Below are the code and all the weights of a small trained network. Each question names an input and a class and asks about switching units off, where a switched-off unit gives its printed mean instead of its output.

import numpy as np


def w(rows, s, z=0):
    codes = np.array(rows[::2]) - 128.0
    scale = np.full(codes.shape[1], s)
    scale[-1] = z or s
    return codes * scale


def norm(h):
    return h / np.sqrt((h * h).mean(-1, keepdims=True) + 1e-5)


def f(y):
    return np.maximum(y, 0)


def log_softmax(a):
    a = a - a.max(-1, keepdims=True)
    return a - np.log(np.exp(a).sum(-1, keepdims=True))


def net(x, mask):
    res = np.array(x, float).reshape(1, 8) / 4 @ E
    u = 0
    for l in range(3):
        y = f(norm(res) @ A[l][:, :-1].T + A[l][:, -1])
        res = res + np.where(mask[u : u + 12], y, B[l][:, -1]) @ B[l][:, :-1]
        u += 12
    return log_softmax(norm(res)[-1] @ U[:, :-1].T + U[:, -1])


A, B = {}, {}
E = w([
[118,144,193,162,162,151,119,131],'x0',
[88,197,106,102,108,218,95,87],'x1',
[100,89,163,147,176,126,175,122],'x2',
[153,192,164,161,176,95,154,96],'x3',
[122,96,131,121,144,89,44,167],'x4',
[164,125,80,110,185,155,96,3],'x5',
[70,226,105,115,120,107,162,90],'x6',
[142,151,183,82,198,151,139,156],'x7',
],0.0025)
A[0] = w([
[161,9,113,191,128,56,138,176,119],'0.n1',
[149,218,141,129,143,114,115,97,47],'0.n2',
[210,128,183,212,174,69,171,133,7],'0.n3',
[68,243,146,72,83,145,81,74,131],'0.n4',
[163,117,117,114,145,239,115,102,103],'0.n5',
[139,124,189,195,147,115,118,109,80],'0.n6',
[161,66,159,107,110,119,42,188,27],'0.n7',
[157,159,120,123,168,198,94,71,81],'0.n8',
[110,134,183,97,215,116,145,98,172],'0.n9',
[64,125,90,238,153,106,77,125,144],'0.n10',
[136,161,100,145,3,119,84,114,2],'0.n11',
[168,98,112,139,142,189,86,66,50],'0.n12',
],0.0031,0.002)
B[0] = w([
[122,247,163,132,201,98,139,101,251],'0.n1',
[61,144,139,180,190,158,125,160,166],'0.n2',
[206,80,102,202,128,120,221,152,175],'0.n3',
[151,147,77,215,171,125,165,151,250],'0.n4',
[111,76,113,78,110,116,164,115,192],'0.n5',
[170,104,100,116,103,111,150,156,157],'0.n6',
[108,157,130,131,191,135,64,200,193],'0.n7',
[149,138,107,51,153,168,91,89,194],'0.n8',
[162,171,65,196,81,160,133,200,216],'0.n9',
[116,155,115,31,148,46,155,92,190],'0.n10',
[144,105,55,207,1,126,117,153,168],'0.n11',
[121,87,173,79,110,221,128,47,176],'0.n12',
],0.0036,0.0023)
A[1] = w([
[196,110,91,111,134,49,91,71,183],'1.n1',
[127,46,117,149,13,81,102,123,129],'1.n2',
[154,158,116,164,78,143,179,69,175],'1.n3',
[63,144,193,116,96,154,160,162,4],'1.n4',
[98,107,68,55,98,119,110,135,131],'1.n5',
[169,112,190,90,147,145,35,215,107],'1.n6',
[135,95,191,171,125,92,140,84,80],'1.n7',
[83,70,121,150,132,43,102,70,1],'1.n8',
[118,87,156,114,119,190,107,54,13],'1.n9',
[124,142,107,171,1,134,99,101,21],'1.n10',
[102,155,144,147,130,90,161,203,188],'1.n11',
[129,109,156,120,113,200,64,17,51],'1.n12',
],0.0045,0.0016)
B[1] = w([
[68,120,180,104,96,179,180,129,223],'1.n1',
[83,247,87,152,143,115,134,114,193],'1.n2',
[97,78,110,127,164,124,51,192,212],'1.n3',
[94,51,160,113,64,227,184,87,160],'1.n4',
[215,143,132,148,150,108,175,118,195],'1.n5',
[69,79,105,158,127,54,90,66,227],'1.n6',
[155,163,95,94,176,97,165,169,153],'1.n7',
[63,152,148,52,134,59,205,17,157],'1.n8',
[153,51,54,1,164,170,74,29,166],'1.n9',
[115,120,34,123,54,61,104,192,181],'1.n10',
[124,74,132,92,105,175,111,54,252],'1.n11',
[213,87,59,75,164,210,81,126,202],'1.n12',
],0.0039,0.0031)
A[2] = w([
[112,186,133,145,154,143,104,131,70],'2.n1',
[205,90,116,110,135,136,151,106,132],'2.n2',
[133,169,106,113,135,115,74,138,119],'2.n3',
[132,176,115,147,164,202,85,69,102],'2.n4',
[127,237,138,171,164,152,114,115,67],'2.n5',
[92,163,165,193,102,73,170,155,221],'2.n6',
[113,79,183,114,128,58,2,204,2],'2.n7',
[188,110,102,76,106,184,192,112,105],'2.n8',
[93,95,184,113,60,197,174,128,36],'2.n9',
[217,118,191,165,147,95,166,128,95],'2.n10',
[125,231,88,147,141,141,109,157,91],'2.n11',
[110,117,43,78,141,96,195,99,161],'2.n12',
],0.0046,0.0021)
B[2] = w([
[146,162,172,155,121,134,196,75,150],'2.n1',
[190,122,70,103,122,119,102,199,181],'2.n2',
[98,105,120,146,115,136,176,158,170],'2.n3',
[158,103,141,116,164,175,140,65,211],'2.n4',
[125,126,216,169,107,183,156,67,172],'2.n5',
[135,89,72,67,186,168,113,100,227],'2.n6',
[89,96,182,216,169,92,30,95,194],'2.n7',
[141,152,169,110,110,93,45,173,195],'2.n8',
[55,70,222,83,43,176,184,181,164],'2.n9',
[124,97,9,209,140,119,213,200,172],'2.n10',
[126,177,128,254,92,166,137,81,191],'2.n11',
[166,164,215,122,106,113,98,165,253],'2.n12',
],0.0046,0.0035)
U = w([
[205,183,197,91,86,102,104,210,6],'0',
[83,205,4,181,3,108,100,159,152],'1',
[193,75,58,196,217,94,249,209,151],'2',
[129,232,173,227,159,234,184,14,133],'3',
[222,92,64,18,172,228,29,75,159],'4',
[49,42,176,201,189,58,2,128,139],'5',
[98,188,183,42,153,20,181,48,125],'6',
[30,67,231,82,51,216,202,186,131],'7',
],0.0097,0.0024)

Each question gives the input, the list of numbers given to net, and the class t.
The units are the neurons (one row each of A and B). Each row of codes is followed by its name. A weight is (code - 128) times the scale printed after its matrix; where a second scale follows, it is the last column's (A, B and U).
mask holds one flag per neuron, layer by layer. A switched-off neuron (its flag False) gives its mean, the last column of its row in B, instead of its output. The means were averaged over made-up inputs and are rounded, as every weight is.
A unit's drop is (log p(t) with every unit on - log p(t) with that unit switched off) / (log p(t) with every unit on - log p(t) with every unit switched off).
The circuit of an input: a set's keep is (log p(t) with only the set's units on - log p(t) with every unit switched off) / (log p(t) with every unit on - log p(t) with every unit switched off). Starting from the 12 units with the biggest drops (on a tie, the unit counted first), units are removed one at a time, each time the one whose removal leaves the highest keep (on an exact tie, the one counted first), for as long as the keep stays at least 0.8.
circuit, biggest first: the units of the circuit, biggest drop first
most important unit: the unit with the biggest drop
top k neurons: the k neurons with the biggest drops, biggest first
k most important neurons of layer l: the k neurons of layer l with the biggest drops, biggest first
drop of u: that unit's drop, to one decimal
input [-2,3,2,-1,4,0,-4,-7], class 1: circuit, biggest first : [1.n2]
input [-3,1,5,4,6,6,4,-8], class 6: circuit, biggest first : [1.n8; 0.n10]
input [3,-5,0,5,8,-5,6,-3], class 6: 3 most important neurons of layer 0 : [0.n10; 0.n4; 0.n7]
input [-5,-5,5,-2,3,6,-5,-2], class 6: 2 most important neurons of layer 1 : [1.n8; 1.n1]
input [0,-8,-8,-2,-3,-3,-8,4], class 5: circuit, biggest first : [2.n7; 1.n6]
input [-6,8,2,-4,7,2,3,-3], class 1: 2 most important neurons of layer 1 : [1.n10; 1.n11]
input [0,-8,-1,1,4,1,-3,-3], class 2: circuit, biggest first : [0.n3; 2.n10]
input [-8,-4,5,8,6,6,-2,-7], class 6: circuit, biggest first : [1.n8; 1.n1]
input [2,-5,2,0,-3,-7,5,-6], class 7: circuit, biggest first : [1.n11; 2.n9]
input [-6,-3,-5,-6,-7,-5,-3,3], class 0: circuit, biggest first : [2.n8; 2.n12]
input [0,-5,6,-2,-7,0,5,-5], class 6: top 3 neurons : [2.n12; 0.n4; 2.n10]
input [-8,-3,0,-1,8,3,8,6], class 0: 2 most important neurons of layer 0 : [0.n1; 0.n9]
input [1,7,0,7,-6,-8,1,-2], class 7: top 3 neurons : [1.n4; 2.n9; 0.n1]
input [8,7,1,-6,-5,-3,2,-2], class 7: top 2 neurons : [2.n9; 1.n4]
input [8,7,4,-5,2,2,5,-3], class 4: circuit, biggest first : [1.n12]
input [-8,-3,8,-2,4,7,4,5], class 0: top 2 neurons : [2.n12; 0.n9]
input [7,-3,3,-1,2,-8,-4,5], class 5: top 3 neurons : [1.n6; 2.n7; 1.n1]
input [2,3,2,-4,2,2,4,2], class 3: 2 most important neurons of layer 0 : [0.n4; 0.n9]
input [5,2,-4,6,8,-6,5,3], class 3: top 2 neurons : [0.n4; 1.n3]
input [-2,1,-4,-3,1,-3,-1,0], class 1: top 2 neurons : [0.n11; 1.n2]
input [0,5,3,-7,-4,1,6,-3], class 1: most important unit : 1.n10
input [-5,-8,5,-8,-5,2,-2,-2], class 6: drop of 0.n1 : 0.1
input [0,0,8,-5,3,-1,-1,-4], class 6: drop of 1.n8 : 0.4
input [-3,-8,4,8,7,1,-8,-7], class 2: drop of 2.n10 : 0.2
input [6,-7,-2,1,1,5,-5,-4], class 2: drop of 1.n9 : 0.0
